[  0.3  -4.4 -13.1  -8.4   4.6   3.1  -1.0   7.1   4.2   2.8  -2.5  -1.6
   2.9   0.8   4.0   4.9  -6.7  -3.9  -0.6  -6.4  16.9  -8.3   3.2   2.3
  -6.4   1.1] => 0
[ -0.9  -0.3   0.5  -4.0   3.3  -4.5  -2.5  -1.6   1.1  -1.7  11.8  13.5
   9.7  -3.3  -0.1   7.3   4.0  -3.3   9.5 -37.5  -1.9 -10.8  11.3   0.5
 -20.1   0.4] => 0
[  2.3  -3.1 -17.7 -11.1   0.6  10.4  -6.5  -1.8  -3.9   6.0  -6.4  10.5
   3.2   3.3  -7.9  18.1  -1.1  -7.7   4.0   4.1 -18.7 -20.6   7.8   9.2
 -26.2  13.4] => 2
[ -5.1  -1.9 -10.4  -4.5  -7.2   8.6   2.7   5.7  -8.2  -3.1   4.2  -3.8
 -73.9   8.1   7.6   6.4   1.4 -20.9   1.9  -9.4 -49.0   7.8  -8.4   1.4
   0.8  -6.0] => 1
[ 20.0   5.2 -11.0  -1.3  -5.8  -1.7  -2.8  10.1  -0.9  -0.3 -13.6   7.8
  -6.1   1.6  -7.5   6.6  -2.6 -12.5   6.1  -1.3  -6.3   0.0   3.9  -1.3
   9.8   0.8] => 2
[ -8.1  15.9 -20.6  -2.8  -0.8   5.7  -2.2  -2.9  -4.9  -2.0   3.5 -19.7
 -73.9  -3.3 -12.9  15.0 -24.0 -25.1   0.3  -4.4 -24.3  -3.0  -5.8   5.9
  18.5  -3.2] => 2
[  0.6  -3.7   4.7  -8.7   7.5   0.0  -3.7  -4.5  -5.1  -0.3   3.1   4.9
 -12.6  -0.7   4.4  10.3   1.4  -2.9  -3.4  -0.9 -22.5  -5.8 -11.8  13.6
  -8.2  -1.0] => 1
[  1.4  -2.3 -13.9  -9.2   0.0   6.1  -8.0   4.9  -0.4  15.0   2.9   4.8
 -33.6 -49.5  -6.9  15.5   1.4  -8.8   6.4  -6.0 -17.7   2.9  -0.2   9.8
  -4.5  -8.6] => 2
[ -0.8  -7.8   2.6  -1.7  -0.3  10.8   0.6   6.1   6.5  -2.1   2.9  -3.2
 -38.9   0.0  10.0  10.1  -5.0  -1.9   1.2  -2.6 -49.7  14.1   6.1 -15.2
  -8.4  -5.2] => 1
[  8.4  14.2  11.9  24.0   0.8  -3.8   1.2   5.8   7.6   1.5  -6.2  -2.4
  25.9   0.4 -11.9  -7.3 -11.4   9.5  -4.4  11.8  60.7 -11.9 -16.0 -17.0
  13.8   2.6] => 2
[ -6.7 -12.8  -3.2  16.5  -3.3  -9.0  -1.3  -1.2  12.1   0.5  -8.2   5.7
  35.8  -0.2  -4.3  -8.2  -6.8   1.3   8.7   5.2  32.1 -16.4  11.2   6.4
  -4.2   3.7] => 0
[-0.1 10.1  6.8 16.6 -1.7 -6.5 -0.5  1.2 -2.4 -0.9 -1.6  0.8 26.3 -9.4
  3.1 -1.4  6.5  0.5 -1.6 14.4 36.7 -5.3  2.2 -2.8 -1.0  2.9] => 0
[  8.0  -6.4  -8.4  -4.9  -3.5   8.9   0.2   4.5  -4.7   0.6   2.0  -3.5
 -73.9  -3.5   5.7  11.9 -23.3  -3.5   5.8  -7.1 -45.4   8.7  -0.9   4.7
  -0.5   2.6] => 1
[  1.2  14.5  -4.9   1.3  24.2   9.5  -2.6  -2.2  12.1   8.1  -1.7   1.1
  23.8  -2.2 -20.2  12.6   8.2   7.7  -1.9  -2.0   0.1  -0.4 -10.9  -6.4
 -33.5  -5.5] => 2
[  2.8  -6.9   1.3  -2.2  -0.1   4.1   0.8   8.8  -1.9   2.9  -4.9  -7.5
 -32.6 -10.5   2.8  11.2  -5.1  -3.2   4.2   0.1 -26.3   1.8   0.8  -5.2
   9.5  -6.3] => 1
[ -0.8   8.8 -18.8  -1.6   8.4   9.8  -9.9   0.1  -8.9  -8.3   1.2  11.5
   5.0  -3.1  -3.7  16.3  -9.6  -0.3  -0.2  -5.1  34.3  -3.1  12.7   1.7
  -8.9   0.2] => 2
[  1.1  -3.9 -13.5   9.4  -1.4  -2.0  -9.1   1.6 -11.2  -9.2   7.4   1.0
  -7.9  -5.9  13.5   3.2   0.5   9.7  -8.1  18.0  62.5   3.5  -5.7  -6.1
  -5.5  -8.9] => 0
